Below is a small trained network, with its code and all its weights. Each question gives an input and a class and asks what happens when units are switched off, that is, made to give their printed mean instead of their output.

import numpy as np


def w(rows, s, z=0):
    codes = np.array(rows[::2]) - 128.0
    scale = np.full(codes.shape[1], s)
    scale[-1] = z or s
    return codes * scale


def norm(h):
    return h / np.sqrt((h * h).mean(-1, keepdims=True) + 1e-5)


def f(y):
    return np.maximum(y, 0)


def log_softmax(a):
    a = a - a.max(-1, keepdims=True)
    return a - np.log(np.exp(a).sum(-1, keepdims=True))


def net(x, mask):
    res = np.array(x, float).reshape(1, 2) / 4 @ E
    u = 0
    for l in range(2):
        y = f(norm(res) @ A[l][:, :-1].T + A[l][:, -1])
        res = res + np.where(mask[u : u + 15], y, B[l][:, -1]) @ B[l][:, :-1]
        u += 15
    return log_softmax(norm(res)[-1] @ U[:, :-1].T + U[:, -1])


A, B = {}, {}
E = w([
[97,34,158,106,98],'x0',
[212,166,68,4,88],'x1',
],0.0046)
A[0] = w([
[195,138,88,246,117,56],'0.n1',
[115,185,93,211,190,47],'0.n2',
[135,125,128,125,146,103],'0.n3',
[158,240,141,148,111,111],'0.n4',
[112,81,49,113,57,83],'0.n5',
[98,152,87,175,181,50],'0.n6',
[8,129,46,225,213,124],'0.n7',
[122,159,113,80,78,98],'0.n8',
[120,53,168,187,111,45],'0.n9',
[62,166,94,110,111,88],'0.n10',
[176,28,137,181,161,53],'0.n11',
[75,143,153,148,128,157],'0.n12',
[125,101,101,122,168,87],'0.n13',
[19,255,38,171,197,135],'0.n14',
[122,199,95,206,136,3],'0.n15',
],0.007,0.0028)
B[0] = w([
[153,151,95,236,136,171],'0.n1',
[132,191,73,222,141,201],'0.n2',
[179,142,114,100,114,128],'0.n3',
[75,116,155,147,211,203],'0.n4',
[193,118,146,160,159,167],'0.n5',
[128,191,104,208,160,168],'0.n6',
[110,163,77,131,127,255],'0.n7',
[48,127,223,97,135,175],'0.n8',
[60,128,121,134,82,194],'0.n9',
[166,123,113,170,133,132],'0.n10',
[82,144,81,144,87,170],'0.n11',
[87,114,129,55,144,182],'0.n12',
[151,183,141,135,95,128],'0.n13',
[120,156,17,138,155,242],'0.n14',
[159,137,10,212,254,178],'0.n15',
],0.0066,0.0058)
A[1] = w([
[81,162,128,163,136,122],'1.n1',
[76,121,162,170,82,4],'1.n2',
[203,96,150,130,81,95],'1.n3',
[251,187,147,210,178,74],'1.n4',
[143,69,101,135,57,54],'1.n5',
[71,227,116,123,182,221],'1.n6',
[210,24,153,72,125,65],'1.n7',
[62,89,148,68,198,83],'1.n8',
[148,151,130,124,225,26],'1.n9',
[99,129,158,176,122,70],'1.n10',
[231,208,124,134,172,154],'1.n11',
[169,157,72,149,173,229],'1.n12',
[144,137,111,117,173,208],'1.n13',
[99,118,76,75,120,136],'1.n14',
[163,230,89,145,200,58],'1.n15',
],0.011,0.0022)
B[1] = w([
[181,81,96,123,111,191],'1.n1',
[122,54,5,24,88,163],'1.n2',
[213,72,61,161,195,150],'1.n3',
[53,59,92,41,14,179],'1.n4',
[170,206,208,150,165,154],'1.n5',
[215,120,214,53,127,254],'1.n6',
[176,97,111,155,174,183],'1.n7',
[118,163,91,120,120,176],'1.n8',
[142,49,200,99,94,178],'1.n9',
[100,111,195,90,135,150],'1.n10',
[42,78,190,129,34,196],'1.n11',
[150,157,182,129,93,213],'1.n12',
[87,210,169,201,24,175],'1.n13',
[53,144,99,253,230,169],'1.n14',
[130,131,211,57,199,238],'1.n15',
],0.0056,0.0097)
U = w([
[109,253,110,206,185,146],'0',
[59,59,61,119,85,191],'1',
[154,142,220,80,91,205],'2',
[244,60,88,162,204,141],'3',
[180,132,106,160,71,7],'4',
[176,129,109,140,56,21],'5',
[186,137,97,159,37,2],'6',
],0.018,0.0091)

Each question gives the input, the list of numbers given to net, and the class t.
The units are the neurons (one row each of A and B). Each row of codes is followed by its name. A weight is (code - 128) times the scale printed after its matrix; where a second scale follows, it is the last column's (A, B and U).
mask holds one flag per neuron, layer by layer. A switched-off neuron (its flag False) gives its mean, the last column of its row in B, instead of its output. The means were averaged over made-up inputs and are rounded, as every weight is.
A unit's drop is (log p(t) with every unit on - log p(t) with that unit switched off) / (log p(t) with every unit on - log p(t) with every unit switched off).
most important unit: the unit with the biggest drop
k most important neurons: the k neurons with the biggest drops, biggest first
top k neurons in layer l: the k neurons of layer l with the biggest drops, biggest first
drop of u: that unit's drop, to one decimal
input [2,3], class 3: 4 most important neurons -> 0.n14, 0.n2, 0.n15, 0.n7
input [3,5], class 3: most important unit -> 0.n14
input [2,1], class 3: 2 most important neurons -> 0.n14, 0.n2
input [1,-3], class 1: top 2 neurons in layer 0 -> 0.n9, 0.n15
input [5,0], class 1: 2 most important neurons -> 0.n9, 1.n6
input [2,0], class 1: 3 most important neurons -> 1.n2, 0.n14, 1.n6
input [-1,0], class 0: 2 most important neurons -> 0.n14, 0.n15
input [1,-5], class 1: 2 most important neurons -> 0.n9, 0.n15
input [1,8], class 3: top 3 neurons in layer 0 -> 0.n14, 0.n7, 0.n2
input [1,-7], class 1: top 2 neurons in layer 0 -> 0.n15, 0.n9
input [1,-4], class 1: top 2 neurons in layer 0 -> 0.n9, 0.n15
input [2,-6], class 1: drop of 1.n15 -> 0.0
input [8,2], class 3: drop of 0.n14 -> 0.1
input [1,-2], class 1: drop of 0.n14 -> 0.1
